Below are the code and all the weights of a small trained network. Each question names an input and a class and asks about switching units off, where a switched-off unit gives its printed mean instead of its output.

import numpy as np


def w(rows, s, z=0):
    codes = np.array(rows[::2]) - 128.0
    scale = np.full(codes.shape[1], s)
    scale[-1] = z or s
    return codes * scale


def f(y):
    return y / 2 * (1 + np.tanh(0.7978845608 * (y + 0.044715 * y**3)))


def log_softmax(a):
    a = a - a.max(-1, keepdims=True)
    return a - np.log(np.exp(a).sum(-1, keepdims=True))


def net(x, mask):
    res = np.array(x, float).reshape(1, 7) / 4 @ E
    y = f(res @ A[0][:, :-1].T + A[0][:, -1])
    res = res + np.where(mask, y, B[0][:, -1]) @ B[0][:, :-1]
    return log_softmax(res[-1] @ U[:, :-1].T + U[:, -1])


A, B = {}, {}
E = w([
[127,131,131,126,124,127,127,131,131],'x0',
[151,109,1,101,201,143,100,234,219],'x1',
[127,130,131,130,127,129,129,130,130],'x2',
[147,45,204,96,208,180,30,60,215],'x3',
[129,126,123,122,127,123,122,124,124],'x4',
[60,124,103,234,123,4,125,78,210],'x5',
[129,126,120,120,128,122,119,121,123],'x6',
],0.0087)
A[0] = w([
[134,92,182,69,167,182,61,82,227,86],'neuron 0',
[132,142,161,86,96,112,112,83,124,122],'neuron 1',
[118,150,78,124,99,124,159,178,63,45],'neuron 2',
[125,119,152,123,161,155,112,115,140,85],'neuron 3',
[145,136,152,113,159,186,104,95,159,84],'neuron 4',
[134,112,147,129,158,140,120,117,138,102],'neuron 5',
[143,157,77,140,108,112,170,177,72,97],'neuron 6',
[147,116,7,77,167,172,101,228,198,101],'neuron 7',
[124,126,177,135,119,145,130,97,72,120],'neuron 8',
[134,128,150,107,130,153,121,177,92,81],'neuron 9',
[151,134,139,99,115,152,131,156,113,70],'neuron 10',
[133,160,126,88,129,169,141,124,123,72],'neuron 11',
[135,118,109,171,114,68,133,108,177,16],'neuron 12',
[122,132,110,189,148,65,113,92,198,5],'neuron 13',
[138,148,133,116,117,111,94,140,127,39],'neuron 14',
[151,119,133,58,128,222,119,163,77,45],'neuron 15',
[126,88,146,129,156,155,110,117,123,71],'neuron 16',
[148,123,139,67,150,205,121,162,78,48],'neuron 17',
[131,121,222,136,92,141,139,60,59,118],'neuron 18',
[119,95,101,123,145,158,140,154,173,121],'neuron 19',
[121,171,83,132,106,119,161,182,65,62],'neuron 20',
[123,141,156,131,115,155,135,90,74,105],'neuron 21',
],0.015,0.0035)
B[0] = w([
[188,94,114,128,44,152,135,170,99,223],'neuron 0',
[143,143,145,135,156,119,143,129,114,158],'neuron 1',
[158,104,126,136,67,135,137,153,108,193],'neuron 2',
[135,105,129,136,105,126,126,140,111,152],'neuron 3',
[159,105,113,124,90,140,118,132,103,168],'neuron 4',
[137,126,120,126,103,135,146,143,127,147],'neuron 5',
[183,101,134,106,67,144,108,127,110,200],'neuron 6',
[169,175,160,125,252,95,144,128,121,253],'neuron 7',
[153,146,143,129,172,99,130,132,146,171],'neuron 8',
[89,133,120,129,116,132,114,117,152,156],'neuron 9',
[94,132,122,123,107,120,128,115,146,152],'neuron 10',
[81,117,110,118,121,105,122,118,124,149],'neuron 11',
[64,125,134,114,117,145,113,104,163,166],'neuron 12',
[38,141,116,136,102,133,124,98,151,182],'neuron 13',
[115,122,120,146,150,152,144,129,132,124],'neuron 14',
[49,138,125,138,94,120,126,99,170,198],'neuron 15',
[149,116,126,128,98,129,124,134,117,152],'neuron 16',
[47,128,122,141,121,144,118,95,151,189],'neuron 17',
[160,161,117,111,230,110,131,140,117,210],'neuron 18',
[145,142,137,129,168,113,126,114,110,162],'neuron 19',
[165,87,105,142,97,158,124,156,114,199],'neuron 20',
[135,143,163,136,174,124,141,123,134,164],'neuron 21',
],0.027,0.024)
U = w([
[153,159,157,109,220,78,159,129,115,205],'0',
[167,57,102,121,60,150,137,162,88,174],'1',
[1,124,107,131,103,118,117,63,189,3],'2',
],0.0086,0.00057)

Each question gives the input, the list of numbers given to net, and the class t.
The units are the neurons (one row each of A and B). Each row of codes is followed by its name. A weight is (code - 128) times the scale printed after its matrix; where a second scale follows, it is the last column's (A, B and U).
mask holds one flag per neuron, in row order. A switched-off neuron (its flag False) gives its mean, the last column of its row in B, instead of its output. The means were averaged over made-up inputs and are rounded, as every weight is.
A unit's drop is (log p(t) with every unit on - log p(t) with that unit switched off) / (log p(t) with every unit on - log p(t) with every unit switched off).
The circuit of an input: a set's keep is (log p(t) with only the set's units on - log p(t) with every unit switched off) / (log p(t) with every unit on - log p(t) with every unit switched off). Starting from the 12 units with the biggest drops (on a tie, the unit counted first), units are removed one at a time, each time the one whose removal leaves the highest keep (on an exact tie, the one counted first), for as long as the keep stays at least 0.8.
units of the circuit, in order: the units of the circuit, biggest drop first
top k neurons: the k neurons with the biggest drops, biggest first
drop of u: that unit's drop, to one decimal
input [-8,-1,-3,6,2,7,0], class 2: units of the circuit, in order	[neuron 13]
input [1,-1,-4,5,-8,-5,-4], class 1: top 3 neurons	[neuron 0; neuron 4; neuron 13]
input [-5,-4,-1,7,8,7,0], class 1: top 3 neurons	[neuron 0; neuron 15; neuron 17]
input [-5,7,-6,-1,-3,-8,-3], class 2: top 3 neurons	[neuron 15; neuron 17; neuron 18]
input [-7,5,3,6,2,-3,-3], class 1: top 2 neurons	[neuron 0; neuron 18]
input [-7,-7,-8,8,1,2,-6], class 1: top 3 neurons	[neuron 0; neuron 7; neuron 4]
input [1,6,-3,-8,-5,8,0], class 1: top 2 neurons	[neuron 6; neuron 20]
input [2,-5,-1,7,5,0,-6], class 1: top 2 neurons	[neuron 0; neuron 7]
input [2,-4,0,7,-4,2,-8], class 1: top 2 neurons	[neuron 0; neuron 7]
input [4,5,-4,-5,2,6,-5], class 2: top 2 neurons	[neuron 13; neuron 0]
input [6,4,-6,-3,4,6,-4], class 2: drop of neuron 13	0.3
input [-3,-4,-3,6,5,8,-6], class 2: drop of neuron 13	1.6
input [-4,2,8,-4,7,6,-6], class 2: drop of neuron 0	0.1
